Each row has a name. Each piece below is followed by the name of the row it came from, unless a question asks for something else. Each question is about the rows just above it.

[110 139 172 152 140  84 148 108  84 165 127  79 100  95 120 139 123 107
 104 170 160 169 123  90 161 153 113 152 116 179  86 143 124 103  80 112
 108 129  82 165  82 129  92 177 180  93 180 151 165 131 134  85] : (42)
[162 123  76  86 100 190 107 160 178  84 127 186 142 150 133 112 123 148
 145  88  91  86 136 182 104 109 128  98 130  82 192 116 137 144 186 139
 160 140 189  84 176 140 172  82  83 185  71 109  84 142 119 179] : (180)
[135 124 110 110 119 151  78 138 143 110 126 149 134 139 129 122 126 135
 133 108 114 113 129 148 116 121 128 115 131 105 147 118 127 136 151 131
 139 129 146 109 146 127 144 105 106 149 106 117 109 132 126 146] : (125)
[111 130 154 151 136  84 137 106  95 154 125  85 109 100 120 132 123 109
 112 159 148 150 121  88 146 136 119 146 116 165  91 140 125 106  83 115
 104 188  92 156  90 127  94 164 163  88 162 144 155 118 125  91] : (96)
[172 111  72 167 101  84  91 115 173 129 126 107 127  83 126  98 120 112
 150 136 146 121 159 119 146 116 109 148  88 178 163 177 175  83  78 133
  93 131 179 151 116 181  93 178 156  69 100 162 144  79  69 115] : (25)
[149 116 211 107 182 145 175 120  55 139 130 129 141 190 131 169 147 144
  90  77 163 202 115 166 120 193 136 119 182  66  46  65  60 187 163 123
 146 104  36 114 129  42 149  68  89 159 174  81 123 161 201 122] : (43)
[123 140 160 145 129  93 143 114  94 159 126  86  96  88 119 134 118 107
 105 171 153 136 125  96 163 149 107 149 109 181 103 148 131  98  85 112
 113 136  97 160  86 140  96 179 183 102 171 155 160 135 127  92] : (174)
[ 60 136 194 105 168 144 165 122  65 134 127 129 134 176 127 160 140 139
  92  84 154 188 115 161 121 182 129 117 169  74  61  73  69 174 157 120
 143 108  51 113 127  56 145  76  94 157 164  87 120 157 187 123] : (20)
[117 118 118 116 118 120 118 119 118 117 118 120 119 120 118 118 118 119
 118 115 117 118 118 121 117 119 118 117 119 115 118 116 117 120 121 118
 119 118 118 116 120 187 120 115 115 120 117 116 116 119 119 120] : (181)
[118 118 119 122 119 114 118 116 118 120 119 115 119 117 119 118 119 117
 120 121 119 118 118 114 119 117 120 120 118 121 116 120 119 117 114 119
 116 117 117 121 116 119 116 122 120 113 120 120 121 116  79 116] : (133)
find: [149 116 211 107 182 145 175 120  55 139 130 129 141 190 131 169 147 144
  90  77 163 202 115 166 120 193 136 119 182  66  46  65  60 187 163 123
 146 104  36 114 129  42 149  68  89 159 174  81 123 161 201 122]
(43)
Which row holds [111 130 154 151 136  84 137 106  95 154 125  85 109 100 120 132 123 109
 112 159 148 150 121  88 146 136 119 146 116 165  91 140 125 106  83 115
 104 188  92 156  90 127  94 164 163  88 162 144 155 118 125  91]?
(96)
[109 112 159 148 150 121  88 146 136 119 146 116] is in which row?
(96)
Where do [146 127] appear?
(125)
Which row holds [110 139 172 152 140  84 148 108  84 165 127  79 100  95 120 139 123 107
 104 170 160 169 123  90 161 153 113 152 116 179  86 143 124 103  80 112
 108 129  82 165  82 129  92 177 180  93 180 151 165 131 134  85]?
(42)
find: [123 140 160 145 129  93 143 114  94 159 126  86  96  88 119 134 118 107
 105 171 153 136 125  96 163 149 107 149 109 181 103 148 131  98  85 112
 113 136  97 160  86 140  96 179 183 102 171 155 160 135 127  92]
(174)
find: [140 160 145]
(174)

[ 72 124  52  59 214]  (105)
[172 127 126  72 167]  (33)
[103  87  88  73 155]  (62)
The one value in (33) and (105):
[72]
Which value is in both (105) and (33)?
[72]

[148 140 167 108 100 100 116 104 169 179 103 172 126 132 106 126 104 148
 108 107 163 170 144 144 108 130  99  89 127 138 126 175  99 114 144 101] = (55)
[148 140 167 108 100 100 116 104 169 179 103 172 126 132 145 171 110  76
 113 169  82  92 132 142 108 130 146  89 127 138 126 175  99 114 144 101] = (72)
[113 122  99 130 145 147 132 100 179 169 142  84 125 127 145 169  92 110
 142 132  82  76 113 171 142 123 146 161 124 127 159  76 139 134 157 143] = (91)
Which row holds [145 169  92 110 142 132  82  76 113 171]?
(91)
[148 140 167 108 100 100 116 104 169 179 103 172 126 132 145 171 110  76
 113 169  82  92 132 142 108 130 146  89 127 138 126 175  99 114 144 101] is in which row?
(72)
find: [107 163 170]
(55)
find: [148 140 167 108 100 100 116 104 169 179 103 172 126 132 106 126 104 148
 108 107 163 170 144 144 108 130  99  89 127 138 126 175  99 114 144 101]
(55)
[ 92 132 142 108 130 146  89 127 138 126 175  99] is in which row?
(72)

[150 133 162 114 123 113 164 163  91 129] : (34)
[114 123 114 164 163  91 129 119 132 101] : (57)
[137 124 142 121 100 164 160 155  89 138] : (17)
[162  98  96 163 133 158 151 109 147 125] : (38)
[144 133 162 113 164 114 163 123 162 146] : (71)
[172 183 144 108 135 161  79 144 205  99] : (193)
[159 170 146  84 147 150  97 104 168  74] : (3)
[155 154 150  96 114 148 128 140 136 104] : (10)
[180 101 100 176 111 171 165 133 147 140] : (187)
[160 132 169 102 112 108 174 174  91 122] : (141)
[148 128 183 113 165 108 132 138 127 144] : (73)
find: [123 162]
(71)
find: [135 161]
(193)
Which row holds [114 123 113 164 163  91 129]?
(34)
Where do [133 162 114 123 113 164 163] appear?
(34)
The one value in (71) and (17):
[164]

[130  74 125 121  90 177] -> (61)
[ 71 124 163 120 151 163] -> (35)
[140 113 129 140 196 178] -> (18)
[128  79 177 125 139 158] -> (13)
[140 113 129  74 196 178] -> (40)
[152  78 129 158  90  85] -> (85)
[129 140 196] is in which row?
(18)
find: [177 125 139 158]
(13)
Shared by (85) and (61):
[90]
The one value in (85) and (13):
[158]
Shared by (13) and (85):
[158]
Which value is in both (61) and (40)?
[74]

[108  99  86 159 148] -> (74)
[ 99 121 130  80 102] -> (16)
[208 139 139  99 114] -> (109)
[ 86 108  99 159 105] -> (26)
The one value in (26) and (109):
[99]
find: [99 86]
(74)
Where do [108  99  86 159] appear?
(74)

[172 134 135 162 131] : (99)
[173  70 124 179 138] : (110)
[ 78 138 147 118 107] : (50)
The row with [173  70 124] is
(110)
Which value is in both (110) and (50)?
[138]
[124 179 138] is in which row?
(110)

[ 65 198  62 181 124] = (65)
[192 126 102 128 100] = (41)
[139 112 139  94 193] = (69)
[121 103 102 110 144] = (111)
[ 56 176 125 106 141] = (97)
[115 150 102 173  64] = (144)
[106 144 139 126 193] = (24)
The row with [126 193] is
(24)
Shared by (41) and (24):
[126]
The row with [144 139 126] is
(24)
find: [106 141]
(97)
The row with [150 102 173  64] is
(144)
Which value is in both (41) and (111)?
[102]

[113 214  93 152 213 103] = (101)
[ 93 100 152 113 168 117] = (8)
[ 97  67 210  80 117 101] = (75)
[130 213 188  90  90 116] = (32)
[152 113] is in which row?
(8)
Where do [214  93 152 213 103] appear?
(101)
The row with [113 214  93 152] is
(101)
The one value in (8) and (75):
[117]
Which value is in both (101) and (32)?
[213]

[ 97 106 146 161 132  97 105 143] : (15)
[144 106 146 161 132  97 105 143] : (28)
[ 99 120 158  69  53  66 105 153] : (2)
[113 102 150 100  99 120 160 127] : (134)
[148 123 100  91 101 123 148 164] : (67)
[148  66 101 158 120  53 148 164] : (152)
Which value is in both (67) and (134)?
[100]
find: [ 99 120 160]
(134)
Which row holds [120 158  69  53  66]?
(2)
find: [144 106 146 161 132  97 105 143]
(28)
Where do [144 106 146 161 132] appear?
(28)
Where do [148 123 100] appear?
(67)

